Below is a small trained network, with its code and all its weights. Each question gives an input and a class and asks what happens when units are switched off, that is, made to give their printed mean instead of their output.

import numpy as np


def w(rows, s, z=0):
    codes = np.array(rows[::2]) - 128.0
    scale = np.full(codes.shape[1], s)
    scale[-1] = z or s
    return codes * scale


def norm(h):
    return h / np.sqrt((h * h).mean(-1, keepdims=True) + 1e-5)


def f(y):
    return np.maximum(y, 0)


def log_softmax(a):
    a = a - a.max(-1, keepdims=True)
    return a - np.log(np.exp(a).sum(-1, keepdims=True))


def net(x, mask):
    res = np.array(x, float).reshape(1, 4) / 4 @ E
    u = 0
    for l in range(2):
        y = f(norm(res) @ A[l][:, :-1].T + A[l][:, -1])
        res = res + np.where(mask[u : u + 10], y, B[l][:, -1]) @ B[l][:, :-1]
        u += 10
    return log_softmax(norm(res)[-1] @ U[:, :-1].T + U[:, -1])


A, B = {}, {}
E = w([
[68,163,255,61,82,115,75],'x0',
[128,178,101,183,124,93,131],'x1',
[44,192,155,124,192,197,121],'x2',
[127,82,176,229,83,120,21],'x3',
],0.0054)
A[0] = w([
[102,150,155,81,145,60,173,188],'0.n1',
[119,101,141,172,124,138,100,170],'0.n2',
[87,170,92,105,1,146,75,92],'0.n3',
[48,181,121,135,177,174,185,131],'0.n4',
[131,79,118,111,147,171,129,253],'0.n5',
[138,151,141,175,248,152,82,97],'0.n6',
[142,85,140,99,125,183,109,99],'0.n7',
[37,103,146,203,165,181,112,71],'0.n8',
[123,120,158,147,131,85,55,148],'0.n9',
[145,176,145,141,116,57,87,103],'0.n10',
],0.0083,0.0028)
B[0] = w([
[127,103,47,122,30,88,50,230],'0.n1',
[211,220,96,197,162,59,37,212],'0.n2',
[155,116,152,39,204,173,175,199],'0.n3',
[148,38,241,125,215,192,129,253],'0.n4',
[152,211,53,224,157,77,117,221],'0.n5',
[153,143,64,30,155,113,170,206],'0.n6',
[158,149,154,102,139,111,172,173],'0.n7',
[154,255,17,75,94,128,99,228],'0.n8',
[163,90,189,138,89,169,153,236],'0.n9',
[105,82,163,87,162,108,161,196],'0.n10',
],0.0052,0.0044)
A[1] = w([
[188,161,196,115,3,91,74,252],'1.n1',
[69,99,155,66,42,39,162,84],'1.n2',
[93,145,70,224,131,209,113,153],'1.n3',
[20,231,206,53,154,177,62,121],'1.n4',
[156,53,54,167,158,70,114,118],'1.n5',
[154,106,55,170,126,167,200,151],'1.n6',
[208,224,69,185,105,79,164,190],'1.n7',
[143,198,155,108,119,107,146,123],'1.n8',
[160,83,120,192,183,126,102,32],'1.n9',
[94,77,206,76,58,135,93,208],'1.n10',
],0.0065,0.0032)
B[1] = w([
[136,150,138,185,197,129,127,254],'1.n1',
[144,221,49,88,181,175,107,170],'1.n2',
[207,201,92,71,118,111,86,163],'1.n3',
[90,60,93,221,19,100,155,232],'1.n4',
[88,73,114,130,31,165,128,199],'1.n5',
[6,108,254,172,152,64,124,194],'1.n6',
[99,111,162,60,94,181,124,242],'1.n7',
[177,57,102,205,121,131,79,156],'1.n8',
[122,194,116,197,143,176,105,149],'1.n9',
[153,147,104,74,149,102,158,214],'1.n10',
],0.0061,0.0074)
U = w([
[35,42,116,80,46,118,204,170],'0',
[182,229,45,41,114,122,92,205],'1',
[144,119,142,209,46,144,53,182],'2',
[210,115,254,126,184,27,119,3],'3',
[68,121,163,117,248,188,153,27],'4',
],0.013,0.0021)

Each question gives the input, the list of numbers given to net, and the class t.
The units are the neurons (one row each of A and B). Each row of codes is followed by its name. A weight is (code - 128) times the scale printed after its matrix; where a second scale follows, it is the last column's (A, B and U).
mask holds one flag per neuron, layer by layer. A switched-off neuron (its flag False) gives its mean, the last column of its row in B, instead of its output. The means were averaged over made-up inputs and are rounded, as every weight is.
A unit's drop is (log p(t) with every unit on - log p(t) with that unit switched off) / (log p(t) with every unit on - log p(t) with every unit switched off).
The circuit of an input: a set's keep is (log p(t) with only the set's units on - log p(t) with every unit switched off) / (log p(t) with every unit on - log p(t) with every unit switched off). Starting from the 12 units with the biggest drops (on a tie, the unit counted first), units are removed one at a time, each time the one whose removal leaves the highest keep (on an exact tie, the one counted first), for as long as the keep stays at least 0.8.
circuit, biggest first: the units of the circuit, biggest drop first
most important unit: the unit with the biggest drop
k most important neurons: the k neurons with the biggest drops, biggest first
k most important neurons of layer l: the k neurons of layer l with the biggest drops, biggest first
drop of u: that unit's drop, to one decimal
input [8,-8,8,2], class 2: 4 most important neurons	(1.n4 1.n7 0.n8 0.n10)
input [4,7,5,-3], class 0: most important unit	1.n4
input [2,6,-7,3], class 3: circuit, biggest first	(1.n4 0.n10)
input [0,-8,6,4], class 1: 2 most important neurons	(0.n8 0.n5)
input [7,-4,0,-4], class 1: 4 most important neurons of layer 1	(1.n2 1.n6 1.n10 1.n5)
input [-8,-7,1,-6], class 4: 2 most important neurons of layer 0	(0.n4 0.n1)
input [1,-7,-2,7], class 3: 2 most important neurons of layer 1	(1.n4 1.n1)
input [8,-1,-1,5], class 3: circuit, biggest first	(1.n10 0.n3)
input [5,-2,-7,0], class 1: 3 most important neurons	(1.n2 0.n4 1.n6)
input [0,7,-6,-7], class 0: 2 most important neurons	(0.n8 1.n6)
input [6,-3,-6,2], class 3: 3 most important neurons of layer 0	(0.n8 0.n9 0.n6)
input [1,3,2,-6], class 0: 2 most important neurons	(0.n1 1.n1)
input [-4,8,2,2], class 1: 2 most important neurons of layer 1	(1.n4 1.n3)
input [-1,-1,1,-8], class 4: circuit, biggest first	(0.n4)
input [6,0,-6,-1], class 1: 2 most important neurons	(1.n2 0.n4)
input [4,-6,0,1], class 3: 3 most important neurons of layer 1	(1.n10 1.n5 1.n1)
input [-8,5,5,-7], class 4: 2 most important neurons	(0.n4 1.n6)
input [3,0,6,-5], class 0: 2 most important neurons	(1.n4 0.n1)
input [7,8,-7,-1], class 1: 3 most important neurons	(1.n2 0.n4 1.n6)
input [4,5,6,-5], class 0: circuit, biggest first	(1.n4)
input [1,-3,-3,6], class 3: 2 most important neurons of layer 1	(1.n4 1.n1)
input [0,7,-5,-6], class 0: drop of 1.n6	0.2
input [2,2,-8,4], class 3: drop of 1.n1	0.1
input [5,4,-7,5], class 3: drop of 1.n10	0.0
input [8,0,6,-8], class 0: drop of 1.n4	0.8
